Here is a tiny trained network, its code and every weight. The questions are about switching its units off for an input and a class, where a switched-off unit gives its printed mean instead of its output.

import numpy as np


def w(rows, s, z=0):
    codes = np.array(rows[::2]) - 128.0
    scale = np.full(codes.shape[1], s)
    scale[-1] = z or s
    return codes * scale


def norm(h):
    return h / np.sqrt((h * h).mean(-1, keepdims=True) + 1e-5)


def f(y):
    return np.maximum(y, 0)


def log_softmax(a):
    a = a - a.max(-1, keepdims=True)
    return a - np.log(np.exp(a).sum(-1, keepdims=True))


def net(x, mask):
    res = np.array(x, float).reshape(1, 7) / 4 @ E
    u = 0
    for l in range(3):
        y = f(norm(res) @ A[l][:, :-1].T + A[l][:, -1])
        res = res + np.where(mask[u : u + 7], y, B[l][:, -1]) @ B[l][:, :-1]
        u += 7
    return log_softmax(norm(res)[-1] @ U[:, :-1].T + U[:, -1])


A, B = {}, {}
E = w([
[142,101,109,166,74,126,247,102],'x0',
[181,148,186,84,94,150,43,99],'x1',
[75,226,157,118,102,220,135,80],'x2',
[101,136,102,147,53,105,117,123],'x3',
[56,166,212,94,164,67,143,155],'x4',
[135,103,142,116,2,17,120,146],'x5',
[115,134,122,157,106,117,147,46],'x6',
],0.0052)
A[0] = w([
[130,36,184,84,176,206,89,91,115],'0.n0',
[100,102,128,86,124,213,135,112,7],'0.n1',
[106,91,97,39,174,147,111,68,143],'0.n2',
[139,165,101,86,146,182,151,102,23],'0.n3',
[117,67,62,148,221,214,101,170,119],'0.n4',
[173,115,1,198,142,132,114,131,17],'0.n5',
[91,69,114,108,184,129,131,208,127],'0.n6',
],0.0057,0.0018)
B[0] = w([
[210,173,214,166,180,83,101,70,210],'0.n0',
[158,193,145,161,128,206,159,195,165],'0.n1',
[221,94,152,134,119,111,68,177,180],'0.n2',
[148,232,202,137,92,147,102,255,174],'0.n3',
[92,198,78,129,79,20,34,155,253],'0.n4',
[117,87,94,74,116,195,87,135,215],'0.n5',
[96,137,58,12,191,123,188,60,207],'0.n6',
],0.0048,0.0037)
A[1] = w([
[122,67,160,92,208,119,160,164,86],'1.n0',
[73,191,222,124,130,108,129,157,220],'1.n1',
[112,98,143,117,197,87,157,188,3],'1.n2',
[156,8,105,164,90,199,164,148,39],'1.n3',
[147,178,158,153,147,254,132,126,37],'1.n4',
[112,189,106,149,138,219,114,127,38],'1.n5',
[71,116,190,196,114,149,180,92,101],'1.n6',
],0.007,0.0024)
B[1] = w([
[112,16,202,105,111,91,142,196,174],'1.n0',
[163,56,68,167,102,92,163,103,254],'1.n1',
[44,53,153,29,130,167,223,195,169],'1.n2',
[157,75,48,146,149,150,197,47,181],'1.n3',
[136,189,126,173,156,233,196,174,203],'1.n4',
[118,171,85,169,85,149,185,254,191],'1.n5',
[47,106,116,231,127,60,149,142,164],'1.n6',
],0.0066,0.0053)
A[2] = w([
[222,80,241,167,223,199,36,117,3],'2.n0',
[133,194,159,133,121,216,169,150,33],'2.n1',
[90,67,115,38,168,162,135,247,226],'2.n2',
[52,98,137,100,154,73,233,155,80],'2.n3',
[121,135,147,109,3,76,137,136,72],'2.n4',
[102,138,111,165,205,145,180,127,152],'2.n5',
[107,72,66,135,83,111,124,198,247],'2.n6',
],0.006,0.0018)
B[2] = w([
[250,91,181,232,253,78,133,57,181],'2.n0',
[155,124,179,162,40,112,183,224,192],'2.n1',
[101,150,133,91,174,162,137,186,242],'2.n2',
[55,76,194,145,164,144,119,146,233],'2.n3',
[135,202,165,103,86,118,43,104,205],'2.n4',
[169,175,135,124,53,85,100,129,187],'2.n5',
[152,155,123,81,160,185,132,64,254],'2.n6',
],0.0075,0.0053)
U = w([
[232,112,200,182,222,98,93,121,165],'0',
[37,33,182,25,191,107,187,210,178],'1',
[135,220,150,203,80,215,198,239,226],'2',
[8,110,180,214,80,72,178,72,2],'3',
[121,166,32,83,187,183,45,158,41],'4',
[167,26,45,121,79,165,200,43,104],'5',
[138,168,174,53,20,78,37,87,121],'6',
],0.013,0.0027)

Each question gives the input, the list of numbers given to net, and the class t.
The units are the neurons (one row each of A and B). Each row of codes is followed by its name. A weight is (code - 128) times the scale printed after its matrix; where a second scale follows, it is the last column's (A, B and U).
mask holds one flag per neuron, layer by layer. A switched-off neuron (its flag False) gives its mean, the last column of its row in B, instead of its output. The means were averaged over made-up inputs and are rounded, as every weight is.
A unit's drop is (log p(t) with every unit on - log p(t) with that unit switched off) / (log p(t) with every unit on - log p(t) with every unit switched off).
The circuit of an input: a set's keep is (log p(t) with only the set's units on - log p(t) with every unit switched off) / (log p(t) with every unit on - log p(t) with every unit switched off). Starting from the 12 units with the biggest drops (on a tie, the unit counted first), units are removed one at a time, each time the one whose removal leaves the highest keep (on an exact tie, the one counted first), for as long as the keep stays at least 0.8.
circuit, biggest first: the units of the circuit, biggest drop first
most important unit: the unit with the biggest drop
k most important neurons: the k neurons with the biggest drops, biggest first
drop of u: that unit's drop, to one decimal
input [2,4,1,-8,-4,6,5], class 6: circuit, biggest first -> 2.n4
input [6,6,-2,-2,3,1,-3], class 6: 4 most important neurons -> 0.n6; 2.n4; 1.n4; 1.n2
input [-2,2,-1,7,-7,2,-2], class 5: circuit, biggest first -> 1.n3; 0.n4
input [-4,0,-8,3,4,-6,7], class 1: 2 most important neurons -> 1.n2; 0.n6
input [2,-1,-8,-6,-5,-4,-2], class 1: 4 most important neurons -> 0.n6; 1.n0; 1.n2; 2.n2
input [-8,7,4,4,2,-3,4], class 0: 2 most important neurons -> 2.n0; 0.n0
input [-7,8,-6,0,-1,5,-6], class 0: circuit, biggest first -> 2.n0; 0.n4
input [-1,0,-2,0,-3,-4,-4], class 4: 2 most important neurons -> 0.n4; 0.n6
input [0,2,-8,-1,-1,-5,-4], class 1: 2 most important neurons -> 0.n6; 1.n2
input [3,1,-7,-1,-1,-5,1], class 1: 2 most important neurons -> 0.n6; 1.n0
input [-6,8,-4,3,-7,1,-7], class 0: drop of 2.n0 -> 0.8
input [-6,1,2,-1,0,-2,2], class 0: drop of 1.n1 -> 0.0
input [4,2,5,-4,-2,6,1], class 6: drop of 2.n4 -> 0.5
input [-5,1,2,1,-4,-7,8], class 2: most important unit -> 1.n5
